Rows lie near named flat spaces through zero. A row that begins with a name and a colon came from that space; any other row is followed by the name of its block's space that it lies nearest.
pjzs: [-21  14 -35 -37  26  10  -9   7   7   7   0  -7 -10  -9 -19 -30 -15  -9
 -16  13   3  33  29  33  21  17]
cdqc: [ 13 -18 -45   8   6  19 -19 -11 -10  47   2 -11  14 -38 -34 -61 -10  -2
 -40  21   1   3  25 -30  35 -21]
frqj: [ 14 -33  11  10 -42 -31  23 -11   8 -31  13  14  -7   9  31  11  49  11
   4 -35  12 -20 -45 -27 -27  11]
pjzs: [ 42 -12 -28  26 -13  18  21 -22   9  -8  49   6   6  14 -16  12  -2 -27
  29   6  31 -17 -15 -22  -8  -1]
cdqc: [ 29 -31 -20  -3  15  25  20 -30 -19  26  -4 -21 -21  27 -34 -15 -10  12
 -19  22  21  26  29  12   2  -7]
rqgq: [-29 -19   9 -10  -1  10  16  19 -20 -20 -23 -11  -2  19   5  -3 -17  13
  12   1 -23  14  17  17   6  -2]
zlnj: [  6   0 -33   9 -22 -18 -21 -28  19  -1  -3 -39   8 -18  13  11   1  14
  23 -36 -19 -71 -11 -13  15   2]
pjzs: [ 39 -10  32   9 -34   3  19   3  14 -47  17  18  21 -24   4   2  12  -9
  26  30   3 -23 -27 -53  -6  12]
zlnj: [ -7  14  28   1  27  24   4 -14 -13 -33  -5  30 -14 -14  -5 -23   2  -5
  14  42  -6  21  -6  -5  43 -22]
frqj: [ -9 -20   1  33  -7  11  25 -30  11  -8  32  23 -17  14 -31  13  28 -12
   0  13  39  42 -19  -6 -25 -25]
zlnj: [-57  12  12  16  -5 -35 -23   0  16   3  -9   9   2 -24  10   6  30  10
  -9 -28 -11   4 -19   5  -2 -15]
jlfm: [ -1   8  11  13  16  17 -12 -32   5  26  -8  22 -13 -22 -34 -17  22  -4
 -31  30  11  20  -4 -22  17 -35]
jlfm: [  2  -5  -5 -27  11  17   6  11 -22 -29 -10  10  -8  -8  16 -45  -8   0
  -1  15 -17   7   5  -3  40   5]
frqj: [  5  40  -5 -26  -1   1   8   5  26 -17  15  36 -12  44  27  54  14 -43
  37 -38   1 -41 -38   9 -10  24]
cdqc: [ -3  -6   3  12 -11 -15   3  28   7  37   1 -34  29  23 -19  45 -30   4
   6  -9   4   1  31  21 -49  19]
pjzs: [ 62  13   5  21   4  13  -7   5 -35 -11  16 -16  -5  10  51   9 -32  10
   3  -6   9 -18  -9   1 -21 -11]
pjzs: [ -1 -17  45  16  11 -39   7   5 -24  -2 -19  -9  17  10  11   6  -2  33
  31  -2 -19 -17  11  12  21  13]
jlfm: [ -3 -38  10  22 -10   3  10   9 -36  10 -25 -31  15  17   3  -2 -24  30
   9  -6 -26 -14  22  -3   4 -18]
jlfm: [  9  59  40  -6  25  21 -11 -30  15 -55  -3   3 -40  -9  18  35  -5   5
  18  32  12  18 -19  29 -10 -12]
zlnj: [ 20 -31  -1 -33  -5  24  25  19 -40 -25 -17  18 -19  19  33 -45   3   4
 -22   0 -12  12  -4 -14  16   2]
cdqc: [-57  14 -13  23  12   8   2  -1  22   8  18   2   8  14 -42  34 -13 -24
  32   3   5  23  12  28  -5 -15]
frqj: [-32  26   0 -27  17 -28  -9  -3  28  20  -6  28  -7   9  -9  15  31 -18
   1 -21   0  -5  -9  19  13  22]
jlfm: [  9  10   9  12   8   1 -10   4  -4   3   5   4  15 -20  -5 -10 -10  -3
   5  18  -3  -4   4 -11  15  -5]
frqj: [  1 -10   4   6  -3  -6  18   0  -3 -24  18  16  -2  11   8   0  11  -6
  20  -3   8   4 -14  -1   3   6]
cdqc: [ 25 -25 -12  11  -8   2  17  48 -38  19  12  11  40  38  23  -3 -31 -21
  32 -26 -22 -46   6 -21  15  11]
pjzs: [ 44  48  36 -30  33  10   2  -7  17 -38  13  16  -8 -13  -6   8 -13 -15
  28  58  17  10   4  15  16  36]
zlnj: [ 16 -16 -23   9 -24 -10 -21 -24   1  30 -21 -14  10 -20  10 -15  18  12
 -13 -34 -25 -70 -16 -46  26 -15]
zlnj: [ 66   7  18 -23  -8   1  21  43  -8 -21  34  37   8  10  34  -5  -1 -26
  -9  13  28  12 -18 -17 -33  42]
pjzs: [ 14  -2  22  -9 -16  12  -4  19  -9 -19 -17  -7   4 -23  17 -15  -9  14
 -22  18 -11   8   1 -19 -14  -3]
rqgq: [ 17  17 -33 -30   5  13   7   9   7 -25  23   8  -3  13  16  -3 -14 -29
  28  -9   0 -23  -7   8  18  28]
rqgq: [ 92 -39  27 -20  -5  32  41   2 -48  -9  -5  10 -27  37  22 -22  -1  15
 -39  29  28  27   0 -19 -29   9]
frqj: [-11   8  11 -32   8 -19  14   1  19 -14   5  43  -9  11  -1  -2  37 -21
  11  -5   5   1 -20   2  18  31]
zlnj: [ 24 -52   5  -2 -16  -6  43  15 -17   0   6  -7  16  38 -15   1  -6   5
  20   5   6   0  18  -5 -10  29]
zlnj: [-16 -41 -34 -23 -26  33  33   7  -1  11 -25 -28   3  52 -28  20 -21  -7
  18 -17 -24 -23  26   0  -5   5]
frqj: [  1 -26   9  -6 -10 -15  27  -2  14  -3  16  17   0   7 -27  -3  28  -4
  -7  14  27  33   0  -3 -19  23]
cdqc: [ 42 -23  -7  17 -28   4   7  -4  -1  16  11 -16  10   1  -3   6  -1   5
 -17  -1  16 -11  -2 -27 -35  -2]
jlfm: [  1 -12  24  32  -1  -2  -3 -11  -6   3   0  -5   8 -27 -18 -12   2  18
 -10  29   7  22   6 -15  -3 -22]
frqj: [ -6  -5   2   5   9  20  17  20 -21 -22  19  15  -7  13   7 -12 -14 -10
   0  16  13  46   3  14 -10  -9]
cdqc: [  4  18   7 -13  11  10  11   2   6  -8   0  -7  -8  34  -2  40 -19  -9
  27   1   3  -3   8  29 -15  15]
rqgq: [  8   5  31 -11   7  23  20  30  -4  13 -12  25  28  25 -30  20 -23 -29
  28  32 -17 -11  18 -16  11  11]
pjzs: [ 39  53  16  -9   7  36  -8 -14  11 -15   4  25 -24  14  24  40  -3 -28
   7   5   7 -24 -33 -10 -16 -13]
cdqc: [-12 -39  37  26 -30  -1  42   8  -7 -31   2  -5  -1  37  -2  40   5  15
  21   1  10  26  -6   3 -52  -7]
jlfm: [ 13 -49 -15 -13 -36  18  35  23 -17  -3  -6 -11  -1  37   6  -2  -5   3
 -17 -15   1   9   6 -12 -37   7]
frqj: [ 28  19  25 -29   1   6  -5  16 -10  -9 -16  13 -19   1  37  -2   6   5
 -35   1   3  12 -12  -1 -24   9]
rqgq: [ 34  24 -22 -37   1  29  13  -6  25   9  19  53 -11  25 -10  10  22 -59
   1  -2  15 -26 -28 -28   9  18]
cdqc: [ 51 -13  34   4  29 -33  23  12 -37  36   6  20   9  58  14  18   0   4
  19 -12  13 -15   7  17   3  33]
jlfm: [  8  -6  32  38   5   0   6   1 -17  21  -6 -16  14  24 -11  39 -23  14
  19   8   0  -2  15   8 -21 -17]
frqj: [ -3  12  11  -2   8  -3   8 -21  19   1  11  31 -19  12 -13  18  32 -15
  -2   2  23  15 -20   3  -9   0]
zlnj: [-29 -17  -4  -2  21 -20  -3   5 -36   1 -13  -3 -20   8  29 -34   7  29
 -22 -24  -5  32   7  34  17  -9]
frqj: [ 35  24  36 -50  45  20   9   5  -3  -3 -10  30  -9 -11 -32 -34  -7 -12
 -15  76  14  45  29   9  33  33]
rqgq: [-16  38   1  -9  15   9 -18 -26  38  13  -7 -16 -17  -9 -35  34  -2  -3
  -8  19  14  19  12  26 -19  -3]
zlnj: [-11 -20   2   2 -15   4   4 -12   3 -13 -12 -25 -10 -15 -10  -9   4  25
 -19  12   3  25   9   1 -16 -10]
pjzs: [-13  32 -59   4  31  33 -33   3  -5  50  11 -20  -3  -2 -16  -8 -42 -21
 -24  -5   5  15  29  28   5 -26]
rqgq: [-25 -35   9  17  -4 -25   0   5 -27  -8 -13 -14   3 -17  14 -36   7  38
 -13  -7 -12  20   8   4  12 -12]
jlfm: [  5 -23 -26 -16  -9  -2  -2  24 -27  24 -22 -11  16  15  22 -23 -14   3
  -3 -35 -34 -44  10 -13  26   7]
zlnj: [ -2  59 -23 -12  26   8 -32  -5   9 -12  11   7 -12  -8  32   9 -15 -22
  21 -20 -10 -32 -17  20  27  -3]
frqj: [ 25  -3  19 -10  12 -25   3  10  -9  -4  -1 -12  14  -5   4  -9 -11  16
  14  15   0  -5  18  12  12  35]
jlfm: [  1 -10 -11  17 -30 -46 -32 -11  20  33  -3 -16  13 -46  13 -13  37  23
 -44 -35   4 -24 -18 -29 -19  -1]
rqgq: [-38  -5   8  29   7  11   7  -8 -16   5  -7   6 -15  32   2  25   2   3
   7 -19  -4  16  -7  17 -10 -41]
jlfm: [ 12  45 -11 -46  22  -3 -15   8  11 -20   7  29 -16  -8  33 -14   8 -24
   0  -9  -1 -12 -18  12  26  30]
pjzs: [  8  -7 -15 -11  -7  43   6   4  -1   6  -8  -7   1  -1 -25 -11 -21 -12
 -13  26  -4   9  18 -16  -1 -12]
pjzs: [ -6 -27 -14   8 -17   2  -6  27 -35   8 -19 -22  12   1  33 -23 -19  20
 -15 -29 -28 -16   8 -10   1 -16]
zlnj: [-22  32  13   7  12 -11   1   5  26 -31  26   4   5   1  -7  37 -10 -15
  44  11  11  13  -3  31 -11  16]
rqgq: [-55 -13  -6   2 -17 -23  -8  15  12   8 -15  16  23 -19  -6 -16  23  -6
   5 -24 -32 -22  -8 -22  29  -4]
cdqc: [ 28  18   7 -37  19 -18   3  17 -18  -3 -11   4 -11  41  48  16  -8   1
  18 -34 -12 -35  -4  30   9  39]
rqgq: [ 76 -12 -46 -63 -11  52  33  -8   7  12   5  31  -9  40 -16 -17   4 -53
  -1   7   5 -50  -7 -46  27  35]
pjzs: [-15  -5 -60  15  -2  49  -6   1 -16  49  -6  -7   6  37 -12  10 -32 -31
   5 -34 -25 -41   8 -14  16 -45]
cdqc: [-49  18 -58  28 -17  14 -17  22  23   5  36  11  33  -8  -5  13 -17 -50
  36 -35 -17 -35 -15 -16  11 -23]
jlfm: [ 17  10  23 -14  21  -1  -2 -13 -11  20 -13  29 -27  10   6  -7  26   3
 -37   4  14  21 -10   2  -1  -6]
rqgq: [-20 -29  31 -12   2  -1   7  -6  -8  14 -44 -14  -6 -12 -33 -23   9  34
 -35  33  -9  39  30   1   3  -6]
cdqc: [ 49  31 -43 -33 -15   8 -12  -2  20   6   7 -34 -13  28  35  45 -21 -12
   2 -44   6 -54  -9  16 -39  31]
rqgq: [-46 -12   8  12 -24 -20  -4  29  -7 -23 -14 -13  15  -6  30   6  -3  17
  13 -31 -30  -9  -6   3  -9  -7]
[-41 -40  -6  29 -12 -54  -6  -4   4  33  -2 -28  17 -19 -22 -13  22  36
 -20 -21   6  21  17  11 -11   2] => frqj
[-18  -5  16  -4  14   4  12 -25 -11   5 -28  -6 -35  43   1  29  10  19
  -1 -15  -1  12   1  32  -9 -15] => jlfm
[-32 -16  25  -6   0 -45   2   6   6  -8 -13   0   8 -17  -4 -14  24  24
   0  -1  -6  16   6  12  10  23] => pjzs
[ 44 -33  31   2  15 -26  46 -30 -26 -23   7  -1 -22  63  13  24  14  25
  45  -7  21  -9  -4  29   4  31] => pjzs
[ 39  37  47 -18  39  34   9 -25 -13 -37   4  58 -45   2  14 -13  20 -15
 -12  49  24  38 -28  -3  18 -14] => frqj
[ 12 -15 -11   3 -19 -15   9   3   1 -24  22   4   1  -6  21 -12  14   1
   3 -15  11  -4 -19 -10  -8  13] => pjzs
[ 46  35 -29   1 -10  -8 -45   3  29  50  15 -17  29 -47  -5  -1 -11 -15
 -31  -3   8 -43   1 -31 -14  12] => cdqc
[ 34  40   4  -7  14  21 -10  -7   3 -11  12  11 -16   5  19  20 -11 -17
   4   7  12  -8 -15   5  -9  -2] => pjzs
[-14 -19  24   1 -15  -1  11  19 -17 -14 -21  -8  -1   9  16   3  -3  20
  -8  -4 -13  14   3   2 -20  -6] => rqgq
[-43   8 -27 -23   1 -23  -2  30  18  12   2   5  19  18  -2  13  -3 -22
  25 -37 -19 -21   8  22  12  32] => frqj
[ 40  -3 -14 -21   6  29   6  -8 -16  -5  -6  -1 -11   7   7 -22 -12  -4
  -4  12  -4 -16   3 -12  22   2] => cdqc
[-26   7 -18 -15 -19  -4 -19   7  15  21 -23  -3  -1  -6  11   6  14  -2
 -25 -37 -20 -23 -10 -11  -9  -7] => frqj
[-30   0  17  -4  44 -32  13  17 -24 -13   6   9   6  26   3  -7 -13   7
  47   1  -7  20  23  54  41  28] => jlfm
[-20  13  19   7  -7 -13  -4  29   4 -15   4  11  17  -4  18  17  -4  -7
  18  -9 -12  -5 -10   0 -10   4] => rqgq
[-39   9 -41  31 -16 -14 -30  19  12  23  19   8  36 -26   8  -6  -1 -26
  13 -43 -23 -44 -17 -27  20 -20] => pjzs
[ 22 -20 -21  40 -18 -13 -20 -26  10  63   1 -16  35 -27 -34  -6   9   2
  -8  -8  -5 -56   3 -52  17 -19] => rqgq
[-13 -31 -22 -21 -21 -13  26   8  26 -36  24  15  25 -24 -31 -39  18 -20
  29  20   0  -1   2 -24  35  41] => pjzs
[ 17  -5   1 -17  -7  25  -3  -8 -17  -2 -30  -3 -20   1  20 -15   2  11
 -27  -4 -15 -12  -7 -17   5 -18] => jlfm
[ 31  17 -37  25  21  -9 -15 -15   1  14  47   5  17 -10  -1 -11 -11 -23
  31  -6  15 -34  -6  -4  35   5] => rqgq
[ -2 -22 -43  25 -21 -31   3  -1  14  -9  53   1  16 -19   5 -20  19  -9
   9 -25  25  -1 -18  -9  -5  14] => pjzs
[-19   9 -15 -11   0  14 -25   9  13  18 -18 -29  15 -44 -30 -25 -23   6
 -27  29 -14  15  33  -4   7  -6] => cdqc
[ 43  17 -22 -10  31  25   7 -18 -14 -21  24 -28 -25  20   5   4 -40   3
  18  22  26  17  21  44   0  13] => rqgq
[-84  -3  19  15  -7 -42   7  31  22  19  -1  20  20  24 -18  43  21 -10
  17 -34  -6  22  -1  26 -27   6] => zlnj
[-15   3  20 -15  28  -5 -12  15 -24  17 -36 -26  -2  -5  -4 -17 -25  32
 -20  19 -16  30  42  35  11   4] => pjzs
[ 52   7 -20  -9  -6   2  -4 -34  13  12  11 -14 -24   7   9  14  13   4
 -22 -13  28 -16 -14  -2 -26   8] => cdqc
[ 15 -49  13  -3 -14  -2  24   6 -29  -3 -14   5  -2   5   4 -36  15  21
 -24   7  -1  16   4 -21   3   0] => zlnj
[ 15  51   8  -8  48  34 -13 -13   1  14   1  10 -11   7 -24  15 -30 -22
  14  39   6   9  18  23  23  -8] => frqj
[ 10 -39  -4 -13 -12  -4  16  20 -38 -16 -18 -21  -3  14  33 -29 -11  29
  -9 -15 -16   0  11   4   3   9] => pjzs
[ 16 -23  12 -12   1   8   8  -5  -7  20 -24 -13   7  -5 -32 -19  -6  15
 -16  32  -5   6  28 -13  11   6] => rqgq
[-21   2  33  17  11 -16   4 -21  14  22 -13   9   4  11 -36  31  17   3
  18  10   0  -1   4   5   5  -6] => pjzs

Rows lie near named flat spaces through zero. A row that begins with a name and a colon came from that space; any other row is followed by the name of its block's space that it lies nearest.
bf_rj: [ -5  18  -5   1  36 -13 -17 -33  10 -52   0  23 -15  34   3  11  -3  26
  -1   3   2 -21 -24   2   5 -12]
bz_ft: [ 23  20 -21   9 -21  12   1   9  12  -2 -30  -1 -27 -11  10   6   4 -16
  -6   5  17  -2  -4  -9  16  -1]
bg_br: [-25 -21  10 -31 -11  22  22  17 -15  -2 -26   7  -6  30 -35 -18  36  23
   1   0  15  11   1  10  10 -16]
bg_br: [ 32   6 -10 -45   5 -47  -3 -21  33 -24  19  24 -54  11   0 -10   1  -7
 -29  24  19  -3  -2  -4 -14   7]
bz_ft: [-26  15  30 -10  26   1 -31  -7 -26  -5 -10  -2  40   4  46   0  -4   4
 -15   3  -4  -1 -12   1  26 -44]
ml_jp: [ 27 -16  -4 -21 -10  -8  15  -9   7  13 -22   3 -22   2  -1 -34  15 -10
 -14   8  21   6  15   2   5  25]
bf_rj: [-10 -27  28 -29  18  10  -2 -11 -15  16 -39 -10  21  24 -34 -30   4  16
  19 -10  10  -8  22  44  -3  18]
ms_lg: [-17 -17  28 -19  30  -8  -8 -16 -19 -16 -12   5  21  18  19 -22   8  13
 -12   2  -4   5  -3  12  13 -23]
bg_br: [  3   0  -3 -56  20 -31  -6 -26  14 -12  21  21 -16  23   4  -3  10   6
 -26  23  22   2  -3 -12  -1   4]
bf_rj: [ 10 -21  -2   4 -18  -2  28   7   5  -7  -5   8 -32  11 -32 -27  17   9
   4  -4   0   3   5  10 -13  12]
bg_br: [ 18   2   0 -70  43 -53 -19 -56  24 -24  17  30 -25  36  10 -15   3   9
 -32  28  30 -11  -1  -2  -4  19]
bf_rj: [ -9  31  -4  56 -56   9  29  19 -27  60  49  18   0   4  22 -48  40  20
 -19  -4  10  -1 -13 -55  11   5]
ml_jp: [-15  17  22  16  -7   1 -18  24 -11  -2   8  -9  12 -16   9  14 -18  -4
   6  -8 -22  -4  -7  14  -7 -39]
ml_jp: [ 21  20  19  26 -13  23 -16   2 -19  23 -75 -16   7  -9  27 -40  -2 -13
   4 -11  17 -18   9  27  31  -3]
bf_rj: [ 10   9 -14   0  10  -4   1 -18  11 -29 -13  16 -24  19   4  -3  10  10
  -8   6  13  -8 -13  -7  11   0]
bf_rj: [ 17 -10 -10 -18  11  13  -5  -5   7 -19 -57 -10  -5 -10  18   9  -1 -22
  -6   7  13  10   4   8  25  -4]
bg_br: [-11  -6 -11   1 -35  28  36  10 -15  52   0   7   1  25 -38 -34  43  25
   7  -4  30   1  11 -19   6  37]
bf_rj: [-17  11   7 -13  -4  12 -10   2 -21  50   9  -9  44  -8  26  -1   6  -5
  -9   5  14   6   7 -22  18   4]
bg_br: [-10  19  21  57  37 -21 -31 -27 -16 -18  36   2  40 -11  64   1 -30   5
  -6 -10 -38 -14 -21  -9   4 -22]
bf_rj: [ 11 -16 -26 -25  -6 -11  20   3  22 -22  14  11 -32  -1 -10  16  13  -8
 -15  15   6  19  -3 -20  -5   4]
bf_rj: [  2   7  -9 -43   9 -29   3 -32  20  14  42  26 -23  44 -49 -12  10  31
   2  11  29 -22   7  -2 -29  48]
bf_rj: [ -9 -22  -1  26 -27 -22  31  35  11 -17  75   8 -29 -14 -38  11  -5   6
   8  -8 -45  15  -6  -4 -51 -14]
ml_jp: [-30 -23   7   1  11  21   6   3 -26  26   9 -13  56  -6  16   6   8   2
   2  -4 -10  20   6 -17  14   1]
ml_jp: [  8  27 -41 -17 -25  -3  -2  24  37  -6  37   2 -34 -19 -28  67 -14 -17
   5  13   5   3  -7 -23 -22   2]
ms_lg: [ 37  58 -59  23   2  15 -17 -31  47 -27 -35  12 -54  26 -44  41 -16  13
  34  -3  39 -52 -12   4  -2  51]
bz_ft: [ 12  41   1 -16 -54  13  -5  31   2  60 -13  -6 -20  -6 -28 -11   5  -8
   7   2  36 -17  15   8  -6  11]
ml_jp: [ -6 -34   4  18  31  25  -5   1 -12 -32 -47 -26  37 -26  32  23 -16 -21
   8 -10 -27  21   1  12  24 -20]
ms_lg: [ -8  45 -21 -73   7  -9 -21 -12  31 -30  -1  30 -48  51 -49  38  11  27
  -1  23  47 -25 -16   1  -4  -8]
ms_lg: [ -7  16  19   3 -19 -26   0  18  -5  -9  38  17 -22  -1  14 -16   6   6
 -22   5 -13   3 -16  -7 -11 -42]
ml_jp: [  5 -58  -9 -28  33 -35  34 -38  14 -35  33  25 -20  31 -18 -25  22  19
 -16  11  -6  18   3 -10 -17  32]
bg_br: [-26   7   5 -19   3 -11  -2   6  -9  -7  39  14  10   6  23  12  13   8
 -24  13  -4  15 -17 -30   7 -36]
bz_ft: [ -4   0   4  -2  24  -9 -17 -22  -7  25  22  -9  44 -12  31   8 -16  -9
  -4   2  -4   0   7 -13   3  19]
bz_ft: [ 26  -7 -10  -3  -4  11   4   1   3 -16 -56  -6 -16 -15  35 -10   9 -26
 -19   8  13  14   0  -3  33 -10]
ms_lg: [ -1  -6 -15 -52  14  -6   2 -17  15 -11  -3  12 -14  23 -18  11  14   7
  -8  17  26   4   1  -7   4  13]
ms_lg: [ 56 -42  -4 -22   2 -51  26 -37  23  14  14  11 -38  -2   3 -64   6 -18
 -25  13  12   7  28   3 -22  65]
ms_lg: [ 33  21  32  12 -12 -47 -32  12  11  17  27 -15 -10 -48  25 -10 -52 -39
  -5  -3 -28 -13  13  32 -36 -12]
bg_br: [  2 -16   2   4  28   6  -7 -22   0  -6 -21  -9  20   6  -8   1 -12   3
  18  -9  -3  -8   9  19   0  23]
ms_lg: [  9 -14 -38   2 -12  22  22   2  13  15  -4  -8  -1  -9 -18  22   8 -10
  10   2  12  12   9 -23   3  40]
ms_lg: [-15  10  -7 -63 -37 -19  28  19  11   4  44  38 -56  41 -48 -14  48  29
 -25  24  34   8 -10 -24 -15 -14]
bz_ft: [ 19 -26   2   4   1   5  12   0  -1 -15 -41  -8  -9 -12  17 -20   5 -17
  -8   0  -2  14   7  10  15  -2]
bz_ft: [ -7 -15   5  -1  -8  19   7  11 -12  31 -12 -17  24  -9 -12  -3   1  -5
  13  -7   0   7  16   8   0  15]
bz_ft: [-11 -40  13 -43  33 -32  12 -22   2 -41  21  21 -10  28  -2 -17  16  16
 -22  13  -8  17  -5   2  -7 -12]
ml_jp: [ 40 -39 -19  -4  -1 -20  32 -20  22 -10  -5   8 -38   2 -14 -33  11  -9
  -8   5   6   9  15   1 -13  48]
bg_br: [ -4 -15  -9  -8  -5  19   2  24   6  -8 -18 -19   5 -22 -15  37 -11 -19
  14  -3 -10  15   7   9  -3  -9]
ml_jp: [ 10 -35  -3  19   8   0  23 -16  -4   7  -1  -2   8   1   0 -28   9   2
   2  -7  -7   8  11  -2  -1  34]
ms_lg: [ 11 -44   5 -14  50 -15 -13 -28  -1 -15 -10 -21  45 -35  60  14 -25 -38
 -16   8 -22  28  13  -3  15   6]
bz_ft: [ 22   4   3  45  16 -35  -6 -22  15 -29  34  10 -18  -5  11 -10 -26   2
   3  -9 -30 -17  -9   8 -26   9]
bz_ft: [ 44 -26  -4  41   5 -24   8 -22  13  19  12 -16   3 -33  13 -26 -29 -27
   8 -11 -22  -3  24  11 -25  58]
ml_jp: [ -5  15  25 -28 -18 -14 -16  30  -3   3   6  -3 -10 -16   6   5  -9 -15
 -12   7  -5   5  -1  15  -8 -46]
bg_br: [  8  35   3 -77   2  -7 -31 -17   5  40 -24   3   2  15   9  -5   6  -8
 -20  25  58 -13  12  -2  20  11]
[ 16  27  -9 -31   7 -11 -29 -17  15  39   7 -10  14 -12   4  21 -25 -19
   3  10  24 -15  17  -1  -6  35] => bf_rj
[-33  20  27  40 -17  35  -5  27 -33  16 -18  -8  24  11 -16 -11   5  26
  26 -24 -11 -17  -7  21   6 -30] => ms_lg
[  9  20   0  18 -11 -15   5  -7   5 -16  10  23 -37  22  -6 -26  12  20
  -8   0   6 -17 -14  -2  -5  -5] => ms_lg
[ 16  19  -1   6 -14   5 -13   3   0  38 -10 -15  11 -21  12  -2 -15 -19
   4  -1  11  -9  13   2   2  19] => bf_rj
[-13   6  10 -17  28  10 -26 -12 -11  -1 -23 -10  36  -1  26  17 -11  -5
  -1   3   4  -1  -1   4  22 -13] => bf_rj
[ 17   2 -15 -39  15 -14  -5 -35  16  21   2   7  -3  17  -9  -7   3   1
  -5  13  33 -10  14  -6  -2  49] => bg_br
[ 15  -4 -13   5  19  -1  -2 -11  16 -60 -34   8 -31   7   7  13  -3  -2
  -3   2  -4  -1 -15   9  11 -18] => bf_rj
[-12  44  14  33   5 -19 -23 -18  -5  17  52  14  10  20  -7  -8 -16  31
  13 -11  -6 -39 -11   1 -23   9] => bf_rj
[ 28 -35 -14  14  12  20   6   0   8 -26 -65 -25   2 -34  23  11 -14 -38
   5  -4 -11  20  11  15  21   6] => ml_jp
[ 16  13  -9 -13 -20 -18   6   1  18  14  22  10 -32   5 -25  -7   2   1
  -2   6  14 -10   5  -1 -21  21] => bz_ft
[  2  24   5  38  -1   1 -11  -2  -1  -9   0   2  -6   5  -4  -2 -13  12
  15 -13 -10 -23 -10  12  -6  -5] => ml_jp
[-22  10  36 -13  15   4 -18  -4 -25 -10 -31   6  14  25  14 -26  11  20
  -7  -2   6  -9  -9  22  20 -40] => bg_br
[ -4   5   4  34   6  20  -2  -8 -12  -2 -28  -3  11  13  -4 -13   1  16
  18 -16  -1 -16  -3  13  10   6] => ms_lg
[-12 -32 -32 -50  -8  -1  37   4  16   4  38  14 -15  16 -39  20  32   8
  -9  18  16  29   5 -35 -11  25] => bg_br
[ 28 -16 -27  -6 -21 -21  37 -18  22  27  37  19 -37  16 -34 -34  23   9
  -6   8  22  -1  14 -22 -24  67] => ml_jp
[ -1  -6  25  19  20  -7 -18 -13 -18  18   0 -16  42 -17  34 -15 -21 -10
   1  -9 -18  -3   9  12   3   2] => bz_ft
[ -6  29  -2   6 -30  38  -6  32 -11   8 -51  -9  -6  -5   1   9  11  -5
   4  -3  19  -3  -7   4  28 -32] => bz_ft
[-41  -8  15  44  14  23   1   6 -33   1  18  -7  54   0  20   7   2  19
  11 -17 -31   7 -13 -12  12 -23] => bg_br
[-15  34  28  11  -4  -6 -31  25 -16 -18   3  -3   9 -22  50  13 -15 -12
 -19   2 -20   2 -22   1  14 -75] => bg_br
[ 30  32 -32  11   8 -11 -22 -14  35 -25   1   0 -25 -17   9  44 -31 -20
   5   6   3 -16  -8  -7  -5  13] => ms_lg
[ -22  -11   -8   26 -104   30   73   78  -21   78   54    5  -24   -4
  -63  -36   56   18    5  -10    4   25   10  -34  -25    9] => ms_lg
[-15 -17   8  15 -37  10  37  24 -22  38  25   5   3   5 -12 -38  34  14
  -6  -5  -1  16   4 -18  -3   3] => bf_rj
[ 16  51  31  43 -15  15 -36  -1 -23  42 -53 -15  17  -8  31 -41 -17  -5
  10 -17  15 -39   5  30  21  -3] => bg_br
